Below are the code and all the weights of a small trained network. Each question names an input and a class and asks about switching units off, where a switched-off unit gives its printed mean instead of its output.

import numpy as np


def w(rows, s, z=0):
    codes = np.array(rows[::2]) - 128.0
    scale = np.full(codes.shape[1], s)
    scale[-1] = z or s
    return codes * scale


def norm(h):
    return h / np.sqrt((h * h).mean(-1, keepdims=True) + 1e-5)


def f(y):
    return np.maximum(y, 0)


def log_softmax(a):
    a = a - a.max(-1, keepdims=True)
    return a - np.log(np.exp(a).sum(-1, keepdims=True))


def net(x, mask):
    res = np.array(x, float).reshape(1, 8) / 4 @ E
    u = 0
    for l in range(3):
        y = f(norm(res) @ A[l][:, :-1].T + A[l][:, -1])
        res = res + np.where(mask[u : u + 12], y, B[l][:, -1]) @ B[l][:, :-1]
        u += 12
    return log_softmax(norm(res)[-1] @ U[:, :-1].T + U[:, -1])


A, B = {}, {}
E = w([
[130,129,132,124,124,128],'x0',
[1,54,114,94,86,123],'x1',
[120,165,96,162,66,59],'x2',
[119,140,149,124,117,135],'x3',
[180,46,161,180,94,140],'x4',
[127,128,123,130,131,128],'x5',
[132,126,130,123,125,126],'x6',
[153,129,32,105,76,210],'x7',
],0.0094)
A[0] = w([
[170,170,223,162,193,128,155],'L0N1',
[183,47,119,179,84,168,47],'L0N2',
[93,134,74,1,178,90,30],'L0N3',
[122,27,233,226,31,157,79],'L0N4',
[215,183,209,158,79,167,21],'L0N5',
[145,93,163,121,164,191,99],'L0N6',
[36,79,173,156,157,80,155],'L0N7',
[172,116,68,190,195,112,41],'L0N8',
[141,212,142,8,160,113,53],'L0N9',
[85,150,72,141,94,222,170],'L0N10',
[140,79,192,10,252,230,50],'L0N11',
[105,211,126,158,1,33,253],'L0N12',
],0.0098,0.0052)
B[0] = w([
[142,139,159,101,154,155,204],'L0N1',
[92,111,87,111,188,174,164],'L0N2',
[94,125,140,152,192,170,167],'L0N3',
[128,73,65,136,192,147,199],'L0N4',
[170,125,100,95,165,141,161],'L0N5',
[130,137,94,182,126,110,157],'L0N6',
[158,141,175,54,124,145,213],'L0N7',
[139,143,167,114,170,199,144],'L0N8',
[88,149,113,147,210,149,170],'L0N9',
[201,147,130,40,134,163,191],'L0N10',
[86,174,126,217,8,125,198],'L0N11',
[107,138,138,178,108,187,254],'L0N12',
],0.012,0.0099)
A[1] = w([
[111,43,239,195,231,47,121],'L1N1',
[98,150,162,224,62,210,103],'L1N2',
[45,167,94,87,129,124,78],'L1N3',
[82,199,146,49,203,135,108],'L1N4',
[118,116,113,13,83,182,81],'L1N5',
[143,69,164,227,133,113,4],'L1N6',
[156,120,119,232,26,113,194],'L1N7',
[79,130,242,97,207,55,86],'L1N8',
[46,65,109,45,8,73,63],'L1N9',
[144,176,135,180,191,232,164],'L1N10',
[42,55,62,21,190,116,36],'L1N11',
[146,135,227,213,126,1,212],'L1N12',
],0.0098,0.0034)
B[1] = w([
[147,104,50,97,79,184,170],'L1N1',
[117,141,153,149,39,116,201],'L1N2',
[61,99,112,130,180,138,154],'L1N3',
[122,93,141,104,134,154,187],'L1N4',
[129,156,154,103,55,59,172],'L1N5',
[103,98,81,178,128,152,140],'L1N6',
[76,157,94,217,125,85,159],'L1N7',
[171,178,88,64,72,126,171],'L1N8',
[59,114,171,94,177,1,145],'L1N9',
[112,75,174,136,108,90,251],'L1N10',
[101,165,201,119,168,60,166],'L1N11',
[107,181,34,112,74,114,151],'L1N12',
],0.012,0.013)
A[2] = w([
[200,174,124,127,126,161,2],'L2N1',
[175,116,217,88,140,140,77],'L2N2',
[217,217,115,223,205,142,187],'L2N3',
[188,200,170,166,197,130,29],'L2N4',
[156,142,52,63,95,143,14],'L2N5',
[94,139,163,68,68,92,139],'L2N6',
[92,121,111,153,246,177,74],'L2N7',
[133,145,33,131,209,66,54],'L2N8',
[72,223,143,98,154,104,190],'L2N9',
[62,210,92,172,142,137,119],'L2N10',
[62,148,150,120,199,175,115],'L2N11',
[131,122,176,84,120,64,83],'L2N12',
],0.012,0.0042)
B[2] = w([
[114,131,133,64,109,90,153],'L2N1',
[140,136,182,180,50,134,182],'L2N2',
[1,127,135,67,150,67,184],'L2N3',
[43,127,149,81,127,28,156],'L2N4',
[214,174,133,125,129,168,167],'L2N5',
[164,171,143,152,128,88,255],'L2N6',
[158,56,209,122,111,153,171],'L2N7',
[158,153,143,190,62,102,133],'L2N8',
[164,113,57,167,166,190,232],'L2N9',
[134,81,120,172,140,159,194],'L2N10',
[197,65,133,160,159,112,195],'L2N11',
[157,153,159,125,143,86,170],'L2N12',
],0.014,0.008)
U = w([
[73,132,178,80,158,55,67],'0',
[79,141,79,196,79,162,50],'1',
[168,125,159,154,118,143,234],'2',
[144,69,63,135,248,187,90],'3',
[211,178,53,70,83,147,3],'4',
[156,127,162,156,115,140,182],'5',
],0.017,0.0077)

Each question gives the input, the list of numbers given to net, and the class t.
The units are the neurons (one row each of A and B). Each row of codes is followed by its name. A weight is (code - 128) times the scale printed after its matrix; where a second scale follows, it is the last column's (A, B and U).
mask holds one flag per neuron, layer by layer. A switched-off neuron (its flag False) gives its mean, the last column of its row in B, instead of its output. The means were averaged over made-up inputs and are rounded, as every weight is.
A unit's drop is (log p(t) with every unit on - log p(t) with that unit switched off) / (log p(t) with every unit on - log p(t) with every unit switched off).
The circuit of an input: a set's keep is (log p(t) with only the set's units on - log p(t) with every unit switched off) / (log p(t) with every unit on - log p(t) with every unit switched off). Starting from the 12 units with the biggest drops (on a tie, the unit counted first), units are removed one at a time, each time the one whose removal leaves the highest keep (on an exact tie, the one counted first), for as long as the keep stays at least 0.8.
units of the circuit, in order: the units of the circuit, biggest drop first
unit that matters most: the unit with the biggest drop
k most important neurons: the k neurons with the biggest drops, biggest first
top k neurons in layer l: the k neurons of layer l with the biggest drops, biggest first
input [-8,3,1,3,5,-8,4,8], class 4: unit that matters most : L0N10
input [0,0,-8,-7,8,-4,3,-8], class 1: units of the circuit, in order : L0N11; L1N6; L1N12
input [3,8,-6,-6,6,-8,-6,-7], class 0: units of the circuit, in order : L0N12; L1N11
input [-3,6,-1,6,-7,-7,1,2], class 3: top 2 neurons in layer 2 : L2N9; L2N11
input [-5,3,3,-6,8,1,3,6], class 3: units of the circuit, in order : L0N4; L0N2
input [4,6,-8,-4,0,8,-7,-2], class 1: top 3 neurons in layer 0 : L0N11; L0N6; L0N1
input [-1,3,-8,4,-5,-7,8,5], class 1: 2 most important neurons : L0N11; L0N7
input [5,-3,4,1,0,-7,-8,-7], class 4: units of the circuit, in order : L0N11; L1N8; L1N1
input [6,3,0,6,-5,7,-3,5], class 2: 2 most important neurons : L0N10; L1N5
input [7,3,-1,8,-4,-6,-4,-6], class 2: top 2 neurons in layer 1 : L1N4; L1N7
input [2,-6,8,-8,3,-2,6,-5], class 1: 2 most important neurons : L0N10; L0N7
input [2,0,-7,4,6,0,-5,6], class 1: units of the circuit, in order : L0N11; L1N7
input [5,0,4,1,0,-5,-2,-7], class 4: units of the circuit, in order : L1N8; L1N1
input [3,-1,6,-3,-7,0,-6,-5], class 3: units of the circuit, in order : L2N9
input [-5,-1,3,-2,6,6,-5,8], class 4: 2 most important neurons : L0N10; L1N5
input [6,5,-3,-4,-6,4,-4,-7], class 4: units of the circuit, in order : L1N8; L0N12; L2N9
input [-7,3,5,3,7,3,6,-8], class 4: 2 most important neurons : L1N1; L0N7
input [-5,-2,4,-5,8,3,-7,-6], class 3: units of the circuit, in order : L0N4; L0N11
input [7,6,6,8,-2,-3,-3,5], class 2: 3 most important neurons : L0N10; L0N12; L1N5
input [0,-5,7,-2,6,0,4,4], class 1: most important neuron : L0N12
input [-3,7,-7,7,-3,6,6,8], class 4: top 3 neurons in layer 1 : L1N10; L1N7; L1N4
